Below is a small trained network, with its code and all its weights. Each question gives an input and a class and asks what happens when units are switched off, that is, made to give their printed mean instead of their output.

import numpy as np


def w(rows, s, z=0):
    codes = np.array(rows[::2]) - 128.0
    scale = np.full(codes.shape[1], s)
    scale[-1] = z or s
    return codes * scale


def f(y):
    return y / 2 * (1 + np.tanh(0.7978845608 * (y + 0.044715 * y**3)))


def log_softmax(a):
    a = a - a.max(-1, keepdims=True)
    return a - np.log(np.exp(a).sum(-1, keepdims=True))


def net(x, mask):
    res = np.array(x, float).reshape(1, 6) / 4 @ E
    y = f(res @ A[0][:, :-1].T + A[0][:, -1])
    res = res + np.where(mask, y, B[0][:, -1]) @ B[0][:, :-1]
    return log_softmax(res[-1] @ U[:, :-1].T + U[:, -1])


A, B = {}, {}
E = w([
[135,133,124,123,133,131,124,128],'x0',
[135,174,39,227,68,182,131,112],'x1',
[109,114,194,91,102,176,2,69],'x2',
[145,199,191,175,180,62,146,32],'x3',
[150,143,113,128,146,125,105,154],'x4',
[203,99,219,165,56,125,158,120],'x5',
],0.009)
A[0] = w([
[127,84,60,89,28,191,129,164,217],'n1',
[88,159,112,158,97,215,153,121,64],'n2',
[80,141,126,124,114,143,60,78,11],'n3',
[161,247,167,182,183,118,140,49,205],'n4',
[111,168,104,205,106,184,123,140,33],'n5',
[141,90,100,147,122,104,212,146,25],'n6',
[179,60,168,197,50,128,120,181,120],'n7',
[126,107,169,137,85,183,32,113,18],'n8',
[131,126,76,134,177,118,217,153,28],'n9',
[145,114,139,152,77,78,163,133,105],'n10',
[132,125,105,203,173,117,151,175,219],'n11',
[139,160,124,177,134,166,114,137,27],'n12',
[111,97,131,83,96,101,125,156,85],'n13',
[114,49,124,107,167,103,126,121,21],'n14',
[1,135,25,101,157,107,116,97,177],'n15',
[132,126,127,112,102,139,96,102,1],'n16',
],0.011,0.0061)
B[0] = w([
[15,63,143,142,114,148,138,103,251],'n1',
[91,176,202,81,229,89,192,121,157],'n2',
[114,149,59,96,115,96,56,56,151],'n3',
[2,70,107,113,88,150,135,184,225],'n4',
[122,230,212,54,216,123,218,125,162],'n5',
[107,106,70,83,151,43,46,24,165],'n6',
[112,211,156,136,96,186,86,150,197],'n7',
[143,178,64,121,131,64,71,50,177],'n8',
[146,194,45,112,129,89,44,69,176],'n9',
[117,223,142,139,140,165,23,111,156],'n10',
[113,124,144,161,126,131,107,80,194],'n11',
[82,154,170,26,213,73,199,77,134],'n12',
[62,117,164,123,172,89,174,103,149],'n13',
[74,218,201,74,157,141,135,111,136],'n14',
[193,162,204,169,53,170,87,164,220],'n15',
[123,198,86,54,198,46,119,64,127],'n16',
],0.0092,0.014)
U = w([
[154,144,40,116,95,92,63,45,28],'0',
[136,185,248,25,211,97,206,159,132],'1',
[53,67,94,158,82,166,135,165,93],'2',
[134,125,148,183,82,160,110,126,255],'3',
[135,131,134,164,83,169,97,148,234],'4',
[177,195,176,184,53,195,66,174,52],'5',
[244,3,32,216,39,211,218,120,110],'6',
],0.0079,0.0075)

Each question gives the input, the list of numbers given to net, and the class t.
The units are the neurons (one row each of A and B). Each row of codes is followed by its name. A weight is (code - 128) times the scale printed after its matrix; where a second scale follows, it is the last column's (A, B and U).
mask holds one flag per neuron, in row order. A switched-off neuron (its flag False) gives its mean, the last column of its row in B, instead of its output. The means were averaged over made-up inputs and are rounded, as every weight is.
A unit's drop is (log p(t) with every unit on - log p(t) with that unit switched off) / (log p(t) with every unit on - log p(t) with every unit switched off).
The circuit of an input: a set's keep is (log p(t) with only the set's units on - log p(t) with every unit switched off) / (log p(t) with every unit on - log p(t) with every unit switched off). Starting from the 12 units with the biggest drops (on a tie, the unit counted first), units are removed one at a time, each time the one whose removal leaves the highest keep (on an exact tie, the one counted first), for as long as the keep stays at least 0.8.
units of the circuit, in order: the units of the circuit, biggest drop first
unit that matters most: the unit with the biggest drop
top k neurons: the k neurons with the biggest drops, biggest first
drop when u is switched off: that unit's drop, to one decimal
input [-4,-7,-2,0,4,8], class 5: units of the circuit, in order -> (n7; n10)
input [6,8,8,5,-5,-2], class 0: unit that matters most -> n3
input [7,-8,8,-2,1,4], class 0: top 2 neurons -> (n8; n5)
input [2,5,-6,-6,2,3], class 0: top 4 neurons -> (n6; n9; n4; n15)
input [7,8,1,-3,-4,7], class 1: units of the circuit, in order -> (n5; n2)
input [1,6,2,-4,-5,-7], class 5: top 2 neurons -> (n15; n4)
input [1,5,-1,3,-1,-2], class 1: top 2 neurons -> (n5; n1)
input [-6,-5,-1,6,2,-2], class 2: top 3 neurons -> (n4; n5; n2)
input [-5,4,0,2,4,-7], class 5: top 2 neurons -> (n15; n1)
input [1,7,7,8,-6,8], class 2: top 3 neurons -> (n4; n15; n9)
input [-3,-2,-6,6,-2,0], class 0: top 2 neurons -> (n9; n1)
input [-4,-3,-5,-3,-4,6], class 5: top 2 neurons -> (n7; n10)
input [0,0,-7,4,-3,-2], class 0: top 2 neurons -> (n9; n6)
input [7,5,7,0,-4,7], class 0: top 2 neurons -> (n8; n15)
input [5,6,7,-1,-1,4], class 0: units of the circuit, in order -> (n8)
input [-2,2,-8,-7,5,-3], class 0: top 2 neurons -> (n9; n6)
input [6,6,-7,-2,5,1], class 0: top 2 neurons -> (n9; n6)
input [1,-5,3,-4,-3,-1], class 1: top 3 neurons -> (n4; n14; n13)
input [3,7,6,5,2,-2], class 1: units of the circuit, in order -> (n5; n12)
input [-5,4,-7,4,1,3], class 0: unit that matters most -> n6
input [4,6,-4,-5,-5,6], class 1: drop when n2 is switched off -> 0.6
input [8,4,4,8,-5,-3], class 2: drop when n4 is switched off -> 1.0
input [6,7,5,0,-1,-8], class 5: drop when n7 is switched off -> -0.2
input [-4,5,-4,5,-1,-8], class 5: drop when n15 is switched off -> 1.3
